Below is a small trained network, with its code and all its weights. Each question gives an input and a class and asks what happens when units are switched off, that is, made to give their printed mean instead of their output.

import numpy as np


def w(rows, s, z=0):
    codes = np.array(rows[::2]) - 128.0
    scale = np.full(codes.shape[1], s)
    scale[-1] = z or s
    return codes * scale


def f(y):
    return np.maximum(y, 0)


def log_softmax(a):
    a = a - a.max(-1, keepdims=True)
    return a - np.log(np.exp(a).sum(-1, keepdims=True))


def net(x, mask):
    res = np.array(x, float).reshape(1, 7) / 4 @ E
    y = f(res @ A[0][:, :-1].T + A[0][:, -1])
    res = res + np.where(mask, y, B[0][:, -1]) @ B[0][:, :-1]
    return log_softmax(res[-1] @ U[:, :-1].T + U[:, -1])


A, B = {}, {}
E = w([
[126,127,128,123,129,121,133],'x0',
[141,76,111,245,112,25,134],'x1',
[122,126,131,133,137,134,129],'x2',
[129,122,131,123,131,123,129],'x3',
[213,96,14,135,149,187,213],'x4',
[120,130,117,121,119,122,126],'x5',
[193,209,64,122,223,51,39],'x6',
],0.011)
A[0] = w([
[159,80,122,217,83,56,153,129],'N1',
[107,136,140,7,120,204,176,108],'N2',
[141,157,151,55,127,176,79,56],'N3',
[171,150,101,95,151,179,180,99],'N4',
[97,94,110,120,83,160,170,101],'N5',
[102,155,138,29,124,231,138,84],'N6',
[19,164,241,117,95,90,35,22],'N7',
[42,141,239,102,88,100,67,30],'N8',
[87,63,157,132,30,185,223,109],'N9',
[204,249,86,141,213,92,26,210],'N10',
[153,170,110,79,235,98,88,79],'N11',
[145,225,121,40,150,166,94,113],'N12',
[60,75,200,141,22,194,189,162],'N13',
[174,139,41,122,133,159,165,65],'N14',
[188,74,20,145,122,202,232,38],'N15',
[75,63,183,121,38,175,188,142],'N16',
[99,140,147,41,125,217,154,108],'N17',
[197,84,68,100,138,169,212,17],'N18',
[150,60,127,235,88,68,175,95],'N19',
[105,75,159,224,87,57,127,110],'N20',
[151,124,61,111,142,176,143,2],'N21',
[62,53,165,121,70,177,186,132],'N22',
[117,61,80,200,139,113,146,88],'N23',
],0.011,0.0043)
B[0] = w([
[57,48,99,168,42,128,128,198],'N1',
[59,69,105,201,35,116,123,184],'N2',
[59,82,124,230,106,143,138,163],'N3',
[61,118,184,137,147,153,199,168],'N4',
[155,155,104,107,148,100,84,164],'N5',
[30,26,93,178,40,155,107,183],'N6',
[131,212,254,33,127,238,210,218],'N7',
[120,219,206,81,140,218,199,201],'N8',
[181,113,81,114,218,61,63,212],'N9',
[167,79,61,109,212,25,91,251],'N10',
[145,109,98,109,200,51,92,192],'N11',
[69,44,90,181,73,100,137,186],'N12',
[203,112,95,103,217,51,77,221],'N13',
[171,168,165,67,153,159,204,175],'N14',
[145,230,247,68,131,199,217,210],'N15',
[185,136,103,117,219,67,55,208],'N16',
[52,55,82,192,45,152,103,179],'N17',
[132,151,190,41,144,162,176,183],'N18',
[50,47,80,201,32,162,121,202],'N19',
[63,72,95,197,58,173,140,200],'N20',
[117,128,177,103,158,122,187,158],'N21',
[169,114,111,107,171,89,79,200],'N22',
[63,75,143,142,88,165,163,173],'N23',
],0.01,0.022)
U = w([
[218,102,59,130,255,16,44,254],'0',
[50,47,84,242,9,162,116,43],'1',
[158,211,254,36,138,224,209,92],'2',
],0.012,0.0048)

Each question gives the input, the list of numbers given to net, and the class t.
The units are the neurons (one row each of A and B). Each row of codes is followed by its name. A weight is (code - 128) times the scale printed after its matrix; where a second scale follows, it is the last column's (A, B and U).
mask holds one flag per neuron, in row order. A switched-off neuron (its flag False) gives its mean, the last column of its row in B, instead of its output. The means were averaged over made-up inputs and are rounded, as every weight is.
A unit's drop is (log p(t) with every unit on - log p(t) with that unit switched off) / (log p(t) with every unit on - log p(t) with every unit switched off).
most important unit: the unit with the biggest drop
k most important neurons: the k neurons with the biggest drops, biggest first
drop of u: that unit's drop, to one decimal
input [-1,-6,-3,7,0,-5,-6], class 0: most important neuron -> (N13)
input [8,-8,6,-2,-4,-7,-8], class 0: 4 most important neurons -> (N13; N16; N9; N22)
input [-6,4,-8,0,4,3,2], class 1: 2 most important neurons -> (N7; N8)
input [0,-8,4,-2,8,4,1], class 1: 4 most important neurons -> (N6; N2; N17; N12)
input [-7,8,1,5,0,6,7], class 1: 3 most important neurons -> (N1; N19; N13)
input [-6,8,0,-8,7,4,2], class 1: 2 most important neurons -> (N19; N1)
input [-7,-2,8,-3,3,2,-3], class 0: 2 most important neurons -> (N7; N8)
input [-5,5,8,0,-2,1,-5], class 0: 3 most important neurons -> (N13; N16; N9)
input [2,2,1,4,1,-2,1], class 1: 3 most important neurons -> (N13; N9; N16)
input [-8,-7,1,-5,-1,-4,-7], class 0: 4 most important neurons -> (N13; N16; N9; N22)
input [-6,-5,5,0,-3,8,-5], class 0: 3 most important neurons -> (N13; N16; N9)
input [-7,-2,-6,7,-6,6,-8], class 0: drop of N13 -> 0.3
input [1,-4,5,-3,6,-5,-1], class 2: drop of N15 -> 1.8
input [-8,1,1,1,8,-5,-6], class 2: most important unit -> N15
input [-1,-8,-8,0,-1,-1,-5], class 1: drop of N6 -> 0.1
